Below are the code and all the weights of a small trained network. Each question names an input and a class and asks about switching units off, where a switched-off unit gives its printed mean instead of its output.

import numpy as np


def w(rows, s, z=0):
    codes = np.array(rows[::2]) - 128.0
    scale = np.full(codes.shape[1], s)
    scale[-1] = z or s
    return codes * scale


def norm(h):
    return h / np.sqrt((h * h).mean(-1, keepdims=True) + 1e-5)


def f(y):
    return y / 2 * (1 + np.tanh(0.7978845608 * (y + 0.044715 * y**3)))


def log_softmax(a):
    a = a - a.max(-1, keepdims=True)
    return a - np.log(np.exp(a).sum(-1, keepdims=True))


def net(x, mask):
    res = np.array(x, float).reshape(1, 3) / 4 @ E
    u = 0
    for l in range(3):
        y = f(norm(res) @ A[l][:, :-1].T + A[l][:, -1])
        res = res + np.where(mask[u : u + 12], y, B[l][:, -1]) @ B[l][:, :-1]
        u += 12
    return log_softmax(norm(res)[-1] @ U[:, :-1].T + U[:, -1])


A, B = {}, {}
E = w([
[148,187,244,254,101],'x0',
[156,174,156,67,77],'x1',
[201,45,193,84,160],'x2',
],0.0049)
A[0] = w([
[70,69,137,169,196,100],'L0N0',
[162,102,191,89,179,2],'L0N1',
[99,167,149,81,98,173],'L0N2',
[83,141,112,139,60,68],'L0N3',
[176,92,169,132,158,96],'L0N4',
[188,122,134,82,99,89],'L0N5',
[180,175,98,85,31,34],'L0N6',
[117,139,92,181,88,122],'L0N7',
[142,87,174,135,108,36],'L0N8',
[213,139,155,82,8,79],'L0N9',
[107,134,167,63,97,50],'L0N10',
[147,114,86,42,161,35],'L0N11',
],0.012,0.0023)
B[0] = w([
[15,57,195,167,191,206],'L0N0',
[194,56,36,130,79,213],'L0N1',
[84,225,121,200,187,176],'L0N2',
[156,132,82,186,92,161],'L0N3',
[161,119,99,142,99,211],'L0N4',
[163,71,92,155,219,193],'L0N5',
[1,53,44,130,160,193],'L0N6',
[86,179,106,56,57,176],'L0N7',
[112,147,74,75,17,163],'L0N8',
[80,74,226,228,204,244],'L0N9',
[121,63,124,82,181,160],'L0N10',
[148,157,136,94,95,255],'L0N11',
],0.0069,0.0051)
A[1] = w([
[72,103,104,119,156,128],'L1N0',
[190,95,100,102,122,102],'L1N1',
[244,167,190,199,39,35],'L1N2',
[52,193,84,178,133,120],'L1N3',
[125,155,163,177,141,76],'L1N4',
[147,148,173,190,103,204],'L1N5',
[2,175,98,91,100,167],'L1N6',
[144,151,188,126,182,26],'L1N7',
[124,80,37,120,124,101],'L1N8',
[118,87,70,97,213,161],'L1N9',
[174,164,38,31,175,39],'L1N10',
[185,98,94,146,231,3],'L1N11',
],0.0077,0.0016)
B[1] = w([
[114,157,188,180,143,188],'L1N0',
[204,55,180,247,60,163],'L1N1',
[155,190,177,116,122,174],'L1N2',
[188,78,109,174,155,230],'L1N3',
[122,137,225,86,65,145],'L1N4',
[150,132,148,3,155,174],'L1N5',
[183,69,118,108,93,253],'L1N6',
[108,167,129,133,119,115],'L1N7',
[193,140,175,117,110,199],'L1N8',
[102,206,189,92,82,234],'L1N9',
[93,172,208,45,75,184],'L1N10',
[135,123,90,208,72,176],'L1N11',
],0.0068,0.0045)
A[2] = w([
[63,235,114,134,167,87],'L2N0',
[198,90,67,151,85,111],'L2N1',
[66,65,147,57,177,253],'L2N2',
[79,188,40,146,75,104],'L2N3',
[144,122,186,107,111,159],'L2N4',
[128,124,67,53,150,113],'L2N5',
[68,84,122,120,167,155],'L2N6',
[107,139,164,51,93,21],'L2N7',
[169,221,199,73,131,171],'L2N8',
[111,163,106,120,158,98],'L2N9',
[114,92,162,200,122,174],'L2N10',
[144,187,2,190,83,112],'L2N11',
],0.0098,0.0029)
B[2] = w([
[154,101,108,168,170,142],'L2N0',
[196,57,184,221,117,218],'L2N1',
[51,206,122,158,162,244],'L2N2',
[159,2,144,162,130,169],'L2N3',
[80,187,68,156,141,194],'L2N4',
[90,154,164,107,132,138],'L2N5',
[127,156,104,204,200,190],'L2N6',
[213,195,111,125,100,160],'L2N7',
[91,111,65,33,73,206],'L2N8',
[171,122,166,160,202,112],'L2N9',
[148,170,68,86,193,254],'L2N10',
[246,83,207,146,157,193],'L2N11',
],0.0082,0.0053)
U = w([
[230,24,142,174,116,232],'0',
[24,148,109,189,250,2],'1',
[109,188,114,48,41,140],'2',
],0.013,0.0007)

Each question gives the input, the list of numbers given to net, and the class t.
The units are the neurons (one row each of A and B). Each row of codes is followed by its name. A weight is (code - 128) times the scale printed after its matrix; where a second scale follows, it is the last column's (A, B and U).
mask holds one flag per neuron, layer by layer. A switched-off neuron (its flag False) gives its mean, the last column of its row in B, instead of its output. The means were averaged over made-up inputs and are rounded, as every weight is.
A unit's drop is (log p(t) with every unit on - log p(t) with that unit switched off) / (log p(t) with every unit on - log p(t) with every unit switched off).
The circuit of an input: a set's keep is (log p(t) with only the set's units on - log p(t) with every unit switched off) / (log p(t) with every unit on - log p(t) with every unit switched off). Starting from the 12 units with the biggest drops (on a tie, the unit counted first), units are removed one at a time, each time the one whose removal leaves the highest keep (on an exact tie, the one counted first), for as long as the keep stays at least 0.8.
circuit, biggest first: the units of the circuit, biggest drop first
k most important neurons: the k neurons with the biggest drops, biggest first
k most important neurons of layer l: the k neurons of layer l with the biggest drops, biggest first
drop of u: that unit's drop, to one decimal
input [-8,-5,-6], class 2: circuit, biggest first -> (L1N10; L0N9)
input [6,4,5], class 2: 4 most important neurons of layer 1 -> (L1N2; L1N3; L1N5; L1N6)
input [6,-5,-6], class 0: circuit, biggest first -> (L0N9; L2N11)
input [6,5,-3], class 2: circuit, biggest first -> (L1N5; L2N8)
input [-6,8,7], class 1: circuit, biggest first -> (L0N9; L2N2)
input [3,-5,4], class 1: most important neuron of layer 1 -> (L1N6)
input [2,-5,4], class 1: 2 most important neurons -> (L0N0; L1N6)
input [1,-8,7], class 1: 3 most important neurons -> (L0N0; L1N6; L1N3)
input [5,1,-5], class 0: 2 most important neurons -> (L0N9; L0N7)
input [7,-5,2], class 2: 2 most important neurons -> (L0N6; L0N9)
input [7,8,-2], class 1: 2 most important neurons -> (L0N9; L0N6)
input [4,3,0], class 2: 3 most important neurons -> (L0N0; L1N4; L1N5)
input [8,1,7], class 2: 2 most important neurons of layer 1 -> (L1N2; L1N3)
input [-2,-5,-6], class 0: most important neuron -> (L0N9)
input [5,-3,2], class 2: drop of L0N6 -> 0.1
input [-5,1,2], class 2: drop of L2N2 -> 0.0
input [-3,-7,3], class 1: drop of L0N0 -> 3.5
